Below are the code and all the weights of a small trained network. Each question names an input and a target symbol and asks about switching units off, where a switched-off unit gives its printed mean instead of its output.

import numpy as np


def w(rows, s, z=0):
    codes = np.array(rows[::2]) - 128.0
    scale = np.full(codes.shape[1], s)
    scale[-1] = z or s
    return codes * scale


def norm(h):
    return h / np.sqrt((h * h).mean(-1, keepdims=True) + 1e-5)


def f(y):
    return np.maximum(y, 0)


def softmax(a):
    e = np.exp(a - a.max(-1, keepdims=True))
    return e / e.sum(-1, keepdims=True)


def log_softmax(a):
    a = a - a.max(-1, keepdims=True)
    return a - np.log(np.exp(a).sum(-1, keepdims=True))


def net(x, mask):
    ids = ['αβδεηθμσ'.index(c) for c in x.split()]
    T = len(ids)
    res = E[ids] + P[:T]
    r = norm(res)
    for j in range(2):
        rows = slice(3 * j, 3 * j + 3)
        q, k, v = (r @ M[0][rows].T for M in (Q, K, V))
        z = softmax(np.where(np.tri(T) > 0, q @ k.T / 3**0.5, -1e9)) @ v
        o = O[0][rows]
        res = res + np.where(mask[j], z, o[:, -1]) @ o[:, :-1]
    y = f(norm(res) @ A[0][:, :-1].T + A[0][:, -1])
    res = res + np.where(mask[2:6], y, B[0][:, -1]) @ B[0][:, :-1]
    return log_softmax(norm(res)[-1] @ U[:, :-1].T + U[:, -1])


Q, K, V, O, A, B = {}, {}, {}, {}, {}, {}
E = w([
[218,130,165,174,103,96,62],'α',
[166,170,82,95,202,49,146],'β',
[115,251,213,90,217,148,156],'δ',
[192,156,184,58,114,199,74],'ε',
[89,5,126,97,158,69,11],'η',
[186,173,122,145,110,94,182],'θ',
[68,177,107,177,69,141,92],'μ',
[198,104,129,213,185,153,120],'σ',
],0.014)
P = w([
[15,13,150,107,21,183,170],'0',
[171,168,99,147,193,138,75],'1',
[156,157,114,153,156,91,88],'2',
[155,181,143,158,156,102,70],'3',
[156,181,169,172,147,74,92],'4',
[148,182,213,191,144,74,121],'5',
[123,199,232,193,127,67,111],'6',
[70,190,254,171,118,66,111],'7',
[87,252,242,181,171,67,68],'8',
],0.0076)
Q[0] = w([
[202,104,3,91,142,146,177],'H1',
[154,91,77,87,105,170,160],'H1',
[76,97,114,128,107,184,173],'H1',
[211,222,224,166,183,104,60],'H2',
[16,125,216,162,105,75,94],'H2',
[99,131,138,93,156,248,179],'H2',
],0.006)
K[0] = w([
[146,150,112,160,141,131,55],'H1',
[125,146,127,184,174,190,138],'H1',
[227,93,42,121,182,161,114],'H1',
[2,107,246,142,88,129,39],'H2',
[92,77,150,141,76,198,192],'H2',
[52,126,22,91,127,104,118],'H2',
],0.0067)
V[0] = w([
[225,85,145,113,148,46,175],'H1',
[124,192,166,137,182,107,6],'H1',
[82,158,82,72,170,76,178],'H1',
[62,72,100,239,122,64,122],'H2',
[98,125,108,72,30,118,53],'H2',
[102,217,97,243,104,170,119],'H2',
],0.012)
O[0] = w([
[222,119,56,22,165,150,96,163],'H1',
[100,111,148,156,171,163,67,253],'H1',
[146,37,181,122,172,16,199,117],'H1',
[217,95,109,247,189,87,112,147],'H2',
[48,102,88,160,126,11,59,154],'H2',
[104,209,78,195,184,106,231,189],'H2',
],0.012,0.0046)
A[0] = w([
[50,70,228,171,207,186,101,253],'N1',
[185,2,130,171,105,102,29,221],'N2',
[90,61,155,156,230,107,24,26],'N3',
[172,74,164,89,131,224,81,125],'N4',
],0.0079,0.0018)
B[0] = w([
[216,135,216,238,166,83,191,253],'N1',
[254,193,214,92,175,130,243,239],'N2',
[144,207,231,75,68,132,126,247],'N3',
[123,48,154,64,125,229,64,197],'N4',
],0.0069,0.0062)
U = w([
[229,129,93,136,55,67,24,8],'α',
[154,47,43,36,191,84,185,250],'β',
[87,144,217,100,120,178,254,3],'δ',
[58,111,122,71,87,146,97,151],'ε',
[217,60,166,105,128,58,91,154],'η',
[210,194,69,99,50,142,205,199],'θ',
[73,113,81,210,149,62,161,107],'μ',
[178,105,68,144,181,249,125,123],'σ',
],0.0082,0.0042)

Each question gives the input, a string of symbols that net reads in full, and the target symbol t.
The units are the heads (3 rows each of Q, K, V and O) and the neurons (one row each of A and B). Each row of codes is followed by its name. A weight is (code - 128) times the scale printed after its matrix; where a second scale follows, it is the last column's (O, A, B and U).
mask holds one flag per unit, heads first, then neurons. A switched-off unit (its flag False) gives its mean, the last column of its rows in O or B, instead of its output. The means were averaged over made-up inputs and are rounded, as every weight is.
A unit's drop is (log p(t) with every unit on - log p(t) with that unit switched off) / (log p(t) with every unit on - log p(t) with every unit switched off).
The circuit of an input: a set's keep is (log p(t) with only the set's units on - log p(t) with every unit switched off) / (log p(t) with every unit on - log p(t) with every unit switched off). Starting from all 6 units, units are removed one at a time, each time the one whose removal leaves the highest keep (on an exact tie, the one counted first), for as long as the keep stays at least 0.8.
circuit, biggest first: the units of the circuit, biggest drop first
top k neurons: the k neurons with the biggest drops, biggest first
which heads matter: for each layer, one digit per head in row order, 1 if its drop is at least 0.15 and else 0, layers parted by /
drop of u: that unit's drop, to one decimal
input ε σ θ δ σ θ, target ε: which heads matter -> 01
input σ σ β, target σ: circuit, biggest first -> (H2 N2)
input σ σ σ ε σ σ, target σ: which heads matter -> 10
input σ σ σ β σ ε, target σ: circuit, biggest first -> (H1)
input μ ε σ μ η, target μ: which heads matter -> 11
input ε β δ σ α, target ε: which heads matter -> 01
input η δ β μ, target η: circuit, biggest first -> (H2 N2)
input β μ δ, target β: which heads matter -> 10
input μ σ β σ η σ ε α, target μ: circuit, biggest first -> (H1 H2)
input δ θ δ δ α δ ε, target δ: circuit, biggest first -> (H2 H1)
input σ α σ σ η β α θ, target σ: circuit, biggest first -> (H1 H2)
input δ ε δ σ μ σ β, target μ: top 3 neurons -> (N2 N3 N4)
input σ σ σ δ δ ε η θ, target σ: circuit, biggest first -> (H1 H2 N4)
input μ δ σ ε σ β σ α, target μ: circuit, biggest first -> (H2)
input μ σ σ, target μ: circuit, biggest first -> (H1 H2)
input β σ σ ε σ, target β: circuit, biggest first -> (H1 H2 N3)
input δ β δ ε, target δ: circuit, biggest first -> (H1 H2)
input σ θ σ δ σ σ, target σ: circuit, biggest first -> (H2 H1 N2)
input α σ β β, target α: circuit, biggest first -> (H2 H1)
input δ μ β α β α δ η, target δ: circuit, biggest first -> (H2)
input β δ η δ δ θ θ, target β: top 2 neurons -> (N3 N1)
input σ α β σ ε σ δ, target σ: top 2 neurons -> (N3 N2)
input θ μ σ α, target θ: drop of H1 -> 0.8
input σ σ α σ ε μ, target σ: drop of H2 -> 0.2
input β θ δ, target β: drop of H1 -> 1.1
input α ε δ σ θ, target α: drop of H1 -> 0.2
input θ β σ ε, target ε: top 2 neurons -> (N2 N1)
